Each row is followed by one of two labels, saying whether the row has a hidden trait. Each part has a new trait and two new labels.
[  4 -15  11   4   8  13   3 -13 -12  13  -4   6   6   1   4  -4 -11  -6
   6  10  -6 -12  15 -15   6   2  10 -30   1  17 -24  24  -3  -8  -2 -20
 -14   2 -13  -3   7 -25   0   2 -11  10  -3  -8 -13   5  -4  20 -27   3
   8 -16  -9  14  -5   5]
<32>
[-14  12 -15   5   2  60 -13  -3   8   7  -4  24  -9  13  -5   6 -25 -12
  -7 -14 -39 -15  -7  -4   2   2  22  11  12 -11  -7 -13 -13  -2   8 -24
  -4 -25   2   6 -10 -37  17  17  26 -31  24   4 -13  16 -11  12 -28  -9
  12  -8  -1  -3 -11   9]
<32>
[-10 -11  -2  10   0   3 -13   6 -12   4   2   5  -4   1   6   0 -24  -5
   2  20  -2 -13  -4  14  -2  -3   2  -3  -3  -8  -3  -7   5  -2   7  11
  -9  -4   3  -2   3  -9 -37   4   6  -4   3   8   7  -3  -5   0  -4  -6
 -20  -4  -2   0  -2   0]
<35>
[  4  11  -2  -2   5  -1  -2 -28   1   1  -2  12  -1  -1  -7   1  21   2
  -1  -4  -9   3  12 -16   4   1  -2  21   9   4 -20   3 -14   2 -10 -24
   0  -4 -14   2 -12  -5  59  -2   4   7  -2 -14  -9   6   2  -8   1  10
  15  -4  -7   1  -1   1]
<35>
[  2 -20  17   2   2   9 -13 -31  -4   9  -2   0   9   0  -9   9 -17  -6
   4 -14  37 -20   8 -42 -11   1  -3  44  -3  -1 -20   3  -1   0   7 -22
 -27  -8 -14   1 -26 -31  18  -6 -11  14 -36 -18   6   0   7   3  -8   0
 -13 -11  -6 -10   4   8]
<32>
[-14  -6  -4  -6   7  26 -32  -3 -18   2 -18   9   9   8  -1  12 -17 -22
   4  50 -15 -28  15  -3   8  11   0  17   0   2 -18  -4   9  16   5 -34
 -18 -22  19   0  -1 -13 -51  25  14   7   4  -3  -5  16 -15   5   2  -1
 -43 -10 -15 -24  -5   4]
<32>
[  4  12  -4  -7   7  24 -15  15   4  -8 -19   4   3  16 -10   1 -18  -5
   0  26   8  -3  11  12   7   1   3  11   4  10   7  -3   3  12  -8 -36
  -2 -11   5   7 -11  -4 -49   7  12 -11  -3 -11   0   2   6  15 -16  14
 -27   2  -8  -9  -5  -2]
<32>
[ 13   1 -20   0  -6   0  -3  -8 -11  -2  -4   5   1  29  -9  -2  -4   2
  -8  12  -1  -6  11  18  -4  -2   1  -9   6  12   4 -13  12 -13   3 -12
   1  13  -1   8  17   6  24 -19   2  -3  -6   4 -12  -4  -1   3  -4  12
  18   5  18  -2 -11  -2]
<35>
[ -6   0  -7  16  -4 -14   8 -27  -4  13  17   7 -13 -61  10   5  12   8
   5  -4 -10  -8 -21 -37  -4   1  -2  -1 -14 -13 -33   8  -8 -39  18  47
   0  -8 -15   3  25 -24  62  -6  11  17  -8  -3  -8  15  -9   6   4 -29
  29  -2 -15  19  -6  23]
<32>
[ 47 -32 -52  10 -11  19   2 -88 -31  14  -6  39  26  74 -21   1 -23  16
 -14 -11 -31 -22  16  14  -2   2  10   7   8  49 -18 -11  28 -20   0 -63
   0  12  16   1  12  -7  12 -27  13 -34 -25 -19 -37   8 -22  18 -10  16
  90   7  45  -8 -32  11]
<35>
[-13  -9   4 -11  10  42 -43 -11 -16   2 -17  13  11   6  -7   7 -21 -34
   2  41 -26 -33  16  10   5  13   6  14   2   6 -20   0   3  12  10 -65
 -24 -24  39   2 -20 -12 -76  29  11   0   5  -4  -7  16 -22   9   1   3
 -41 -13  -7 -31 -10  -2]
<32>
[  1 -21  -3  43   2   0  -6 -24  -5  14  14  33 -11  25   3 -19 -59  20
   4 -24  18   1 -11  64  -8 -25  11  20   7  -7 -13 -10 -10  -9 -12  -1
  -2  -3 -26  -7 -37 -25 -65 -10   8 -53  -2  -6  20 -25  15   7 -28   9
   0  -6   9  30   0  -6]
<32>
[ -2 -10   8  -1   4  39   9  -7  -3  15  -3   9   6  34   1   7 -18  -8
  -3 -28 -17 -15  14 -37   1   5  22 -18  16   7 -13  10 -10   5  -1 -20
 -18  -4 -23  -3  -4 -44  53   5 -11   1  13   2 -17   8  -2  18 -43   0
  25 -23  -1  12  -3   6]
<32>
[ -4  -5   6   1   3  12  -2  -2   5   3  -1  -1   1 -18   2   0  -9  -2
   4  -2  -1  -1 -11  -5   1   2   3  -4  -9  -1   0   7  -1  -1   4   1
  -2  -8  13  -1  -5  -7 -44  10   4  -6  -1  -5   5   4  -5  11  -4  -9
  -5   1  -8  -2   1   4]
<35>
[-19  -8  11   9   9  20 -17   0   1   8  -1   6  -5 -33   6   2 -23 -11
  10  13  -4 -12 -14  -6   2   2   4  12 -13 -12 -17   9 -10  -3   7  -3
 -11 -23  10  -1 -14 -25 -69  24  13  -8   2  -8  10   9  -9  14  -3 -17
 -28  -8 -23   0   0   7]
<35>
[ -8   0  -2  -7   1  11 -12   6 -13  -3  -7   5   8  -1   2  13  -5 -12
   1  15 -12 -14   7 -10   3  12  -1   6  -1   0 -12   0   6   8   7 -14
 -12 -10  17  -2   0  -1 -22  14  -3  12   6   6  -2  10  -9   2   6  -4
 -21  -9  -5 -17  -2   2]
<32>
[ -2  -4   6  -7   4  14 -12 -11   1   4   1   3   1 -16  -5  -3   4 -15
   0   0 -16 -10   1   5  -2   4   2  -4  -4   2 -11   5  -5 -10   9 -24
  -7  -1  21   4  -7  -2  -4   7   0   1   1  -2  -5   8 -13   1   5  -3
   3  -3   4  -9  -5   0]
<32>
[ 18 -19 -20   8  -4   6   4 -43 -13   9  -1  19  14  31  -6   2  -8   9
  -4 -14 -16  -8   5  -2   1   1   4  12   4  20 -14  -1   9  -4  -2 -25
   0   3   8  -4  -1  -8  -1  -6   5 -16 -11 -11 -13   5 -11   5  -1   5
  39   0  16  -4 -11   6]
<35>
[ 12 -37 -11  15   4  28   1 -59 -10  19  -1  26  21   5   0   5 -24   9
   4 -25 -28 -15 -12 -16   4   6   8  22  -9  19 -31  13   4   3   0 -34
  -6 -19  24 -13 -18 -26 -67  16  12 -32 -11 -26  -7  17 -25  20  -6 -11
  38  -5   0  -5 -11  15]
<35>
[ -6   1  -3   4   1  -5 -11 -12 -11   4   1  10  -5   7   0   0  -2  -2
  -1  17  -4 -10  11   8   0  -3  -1   6   7  -5 -14  -8  -3  -4  -1  -3
  -6  -2 -12   2  -4  -7  27  -3   6  -3   3   0  -3  -1   2  -9   0   6
  -8  -6  -1   1  -2  -1]
<35>
[ 13 -15 -19   7  -5   4  -3 -26 -15   6  -1  13   7  29  -5   1 -15   6
  -5   1 -10 -12   4  10  -2  -1   4   0   3  14  -7  -7  13  -7   3 -15
  -2   5   5  -2   7  -4  -6  -9   5 -10  -8  -3 -11   0  -8   5  -3   4
  25   1  17  -3 -10   3]
<35>
[ -9  -8   6   7   7  17 -10 -14   1   8  -2   9   1 -23   3   2 -14  -5
   7   2  -9  -9  -9  -8   2   2   4  13  -8  -3 -18   9  -8  -1   3 -12
  -7 -18   9  -3 -16 -20 -41  18  10  -9  -1 -12   4   8  -9  10  -4 -11
 -10  -5 -15   1  -1   6]
<35>
[ 19  -8  22  -7   8 -24 -16 -34  -9   4  -3 -16   9 -12  -8   8   1  -3
   2  15  52 -11   8  -5  -7   1 -16  23 -25  10 -22  23   7 -20   2 -16
 -15   5  -7  -1 -16  -6   0 -20 -16  39 -25 -24  27 -15   7  13  11   3
 -12  -6 -15  -2  -1  -6]
<32>
[  4  16 -27  11   3 -18  10  30 -23  -1  -3   7 -14 -35  19 -33   2   5
   9  88 -50  12  -3  84  32 -10   3 -84 -13  19 -20  26  -1 -21 -14  20
  29   9  34  -8  49  38 -88  16  23 -15  58  13 -20   0 -25  22   8   5
   4  12 -11  19 -15  -8]
<32>
[ -21   -1    7    4   -3   27  -30   75   -2   -7   -4  -20  -18  -31
    5   -7  -64  -24    4   57   20  -21  -26   54  -11   -6    7  -51
  -24  -19   34  -13   23  -31   35   34  -12   -2   30   16   32   -4
 -127    4   13   -3   -1   33   19  -10   -6   32  -15  -20  -62    8
    0   -3   -8    0]
<35>
[  -3    3  -10    6    6   24  -22   31  -17  -15  -26   24   13   65
   -3   10  -62    4    0   28   23   -6   18   40    7    0    6   31
   16    9    5  -16   17   45  -20  -40   -4  -15    0   -7  -33   -3
 -126   13    7  -25    9    0   18  -16   19   13  -29   23  -68  -10
   -7  -15    3  -11]
<32>
[-23  -6  33   4  21  21   2 -28  23  13   2   9   5 -68  11   6  15  -1
  19 -34 -15   8 -19 -58  13  10   0  45 -13 -12 -39  38 -39  24 -13 -15
  -5 -42   5 -15 -53 -33 -40  46   8  -6   9 -37  14  24  -8   5   2 -24
 -15 -15 -51   2  14  12]
<35>
[  0   1  -8   6   3   8  -9  -1  -2   0 -14   3  -3  19  -1   1 -17   3
   3  39   9  -5   8   0   7  -5   1  15   5   2   4  -6   2  14 -11  -8
  -4 -11 -15   2   4 -11 -33   5  17  -8  -4 -13   3   1   7   7 -14   6
 -24   3 -13  -1  -2   4]
<32>
[ 18  -9  23 -10  11  -4   3 -21  -7   8  -5  -7  10   1  -3   5   3  -5
   2   3  19  -7  18 -18  -1   5   0 -21  -8  21 -19  31   2 -12   0 -23
 -14   9 -16   0  -2 -18  20 -12 -22  32 -12 -16   3  -5   4  22 -17   4
  11 -15 -11  16  -5  -2]
<32>
[  25   27  -15   -3    6   10   22   24  -22    6  -11   -6   -9  -24
   11  -34   -2   -3    5   78  -34    6   12   58   38   -9   15 -113
  -15   36  -36   60   -8  -31  -20   -7   21   15   20   -9   46   12
  -22    8    6    6   72    4  -28   -3  -24   52  -24   12   36    0
  -18   25  -21   -9]
<32>
[ -2 -19   5  12   2  -8  -8 -17 -16   9   2   6   4   3   6   1 -16  -1
   6  13  10 -15   5  -4  -3  -3  -1   4  -3  -1 -21   5   2   1   1   1
 -14  -3  -5  -7  -5 -14 -22   0  -3   7  -8  -5   4  -3  -2   0   0  -1
 -18  -9  -5   2   2   2]
<32>
